Here is a tiny trained network, its code and every weight. The questions are about switching its units off for an input and a class, where a switched-off unit gives its printed mean instead of its output.

import numpy as np


def w(rows, s, z=0):
    codes = np.array(rows[::2]) - 128.0
    scale = np.full(codes.shape[1], s)
    scale[-1] = z or s
    return codes * scale


def f(y):
    return y / 2 * (1 + np.tanh(0.7978845608 * (y + 0.044715 * y**3)))


def log_softmax(a):
    a = a - a.max(-1, keepdims=True)
    return a - np.log(np.exp(a).sum(-1, keepdims=True))


def net(x, mask):
    res = np.array(x, float).reshape(1, 6) / 4 @ E
    y = f(res @ A[0][:, :-1].T + A[0][:, -1])
    res = res + np.where(mask, y, B[0][:, -1]) @ B[0][:, :-1]
    return log_softmax(res[-1] @ U[:, :-1].T + U[:, -1])


A, B = {}, {}
E = w([
[88,228,242,154,139,78],'x0',
[118,210,33,254,177,153],'x1',
[200,79,19,111,242,57],'x2',
[39,61,115,183,91,56],'x3',
[45,115,68,121,200,53],'x4',
[216,253,62,35,112,66],'x5',
],0.0069)
A[0] = w([
[122,89,72,157,80,93,177],'neuron 1',
[51,99,142,57,115,128,158],'neuron 2',
[83,212,126,175,101,153,200],'neuron 3',
[143,132,191,72,108,88,217],'neuron 4',
[97,107,113,184,151,206,113],'neuron 5',
[81,141,123,128,135,101,149],'neuron 6',
[110,142,47,128,203,113,162],'neuron 7',
[161,146,125,110,183,91,126],'neuron 8',
[134,96,151,188,141,171,155],'neuron 9',
[177,158,171,84,89,144,183],'neuron 10',
[158,173,95,142,176,119,187],'neuron 11',
[80,174,211,153,114,158,229],'neuron 12',
[102,107,193,112,62,163,110],'neuron 13',
[224,132,109,110,60,188,132],'neuron 14',
[109,118,137,88,190,107,196],'neuron 15',
[89,126,153,180,181,98,101],'neuron 16',
[94,206,153,169,139,63,176],'neuron 17',
[124,114,241,105,128,126,167],'neuron 18',
[141,3,89,131,137,140,254],'neuron 19',
[145,97,121,147,99,187,149],'neuron 20',
[88,72,141,157,133,161,208],'neuron 21',
],0.013,0.0054)
B[0] = w([
[78,116,177,190,109,152,182],'neuron 1',
[102,139,141,105,59,117,187],'neuron 2',
[107,167,165,186,84,134,219],'neuron 3',
[163,83,67,65,78,105,217],'neuron 4',
[131,69,167,80,142,174,194],'neuron 5',
[149,145,93,167,109,152,157],'neuron 6',
[106,170,61,132,102,64,215],'neuron 7',
[191,140,92,112,160,47,175],'neuron 8',
[100,87,167,120,155,172,187],'neuron 9',
[144,171,154,103,62,148,218],'neuron 10',
[166,188,42,164,119,103,196],'neuron 11',
[115,103,130,145,38,190,248],'neuron 12',
[77,119,58,125,120,88,214],'neuron 13',
[196,138,189,94,125,204,216],'neuron 14',
[123,155,91,145,100,57,177],'neuron 15',
[120,188,172,147,159,222,173],'neuron 16',
[116,173,131,202,129,107,212],'neuron 17',
[96,126,103,106,77,85,221],'neuron 18',
[58,2,119,123,133,113,253],'neuron 19',
[111,84,175,114,164,169,179],'neuron 20',
[54,110,164,121,129,173,212],'neuron 21',
],0.0084,0.012)
U = w([
[100,148,146,255,116,119,7],'0',
[171,130,115,77,64,133,52],'1',
[165,130,70,173,172,90,156],'2',
[88,46,191,158,178,204,117],'3',
[39,70,108,176,13,124,239],'4',
[175,48,146,118,113,112,57],'5',
[141,160,182,209,59,210,167],'6',
],0.0097,0.0021)

Each question gives the input, the list of numbers given to net, and the class t.
The units are the neurons (one row each of A and B). Each row of codes is followed by its name. A weight is (code - 128) times the scale printed after its matrix; where a second scale follows, it is the last column's (A, B and U).
mask holds one flag per neuron, in row order. A switched-off neuron (its flag False) gives its mean, the last column of its row in B, instead of its output. The means were averaged over made-up inputs and are rounded, as every weight is.
A unit's drop is (log p(t) with every unit on - log p(t) with that unit switched off) / (log p(t) with every unit on - log p(t) with every unit switched off).
The circuit of an input: a set's keep is (log p(t) with only the set's units on - log p(t) with every unit switched off) / (log p(t) with every unit on - log p(t) with every unit switched off). Starting from the 12 units with the biggest drops (on a tie, the unit counted first), units are removed one at a time, each time the one whose removal leaves the highest keep (on an exact tie, the one counted first), for as long as the keep stays at least 0.8.
units of the circuit, in order: the units of the circuit, biggest drop first
unit that matters most: the unit with the biggest drop
k most important neurons: the k neurons with the biggest drops, biggest first
drop of u: that unit's drop, to one decimal
input [4,-3,-3,-7,7,4], class 1: units of the circuit, in order => (neuron 19; neuron 4)
input [8,3,5,0,2,2], class 0: units of the circuit, in order => (neuron 17)
input [-3,5,-2,0,-1,3], class 6: units of the circuit, in order => (neuron 19; neuron 13)
input [-4,2,6,-4,4,-4], class 2: units of the circuit, in order => (neuron 12; neuron 11)
input [-5,-6,-8,-1,0,4], class 1: units of the circuit, in order => (neuron 14; neuron 19; neuron 4)
input [-3,3,-7,4,-3,-8], class 3: 3 most important neurons => (neuron 5; neuron 9; neuron 20)
input [-3,-7,-7,-3,-7,1], class 1: 2 most important neurons => (neuron 14; neuron 19)
input [6,7,-1,1,6,8], class 0: 2 most important neurons => (neuron 3; neuron 17)
input [8,8,-6,3,8,-2], class 6: 2 most important neurons => (neuron 12; neuron 16)
input [2,4,-3,7,6,-2], class 0: drop of neuron 17 => 0.2
input [1,4,-1,1,0,-2], class 6: drop of neuron 2 => 0.0
input [-8,6,3,7,7,8], class 2: drop of neuron 11 => 0.1
input [4,7,-5,-4,6,2], class 6: drop of neuron 7 => -0.2
input [6,8,-5,8,-8,5], class 6: unit that matters most => neuron 12
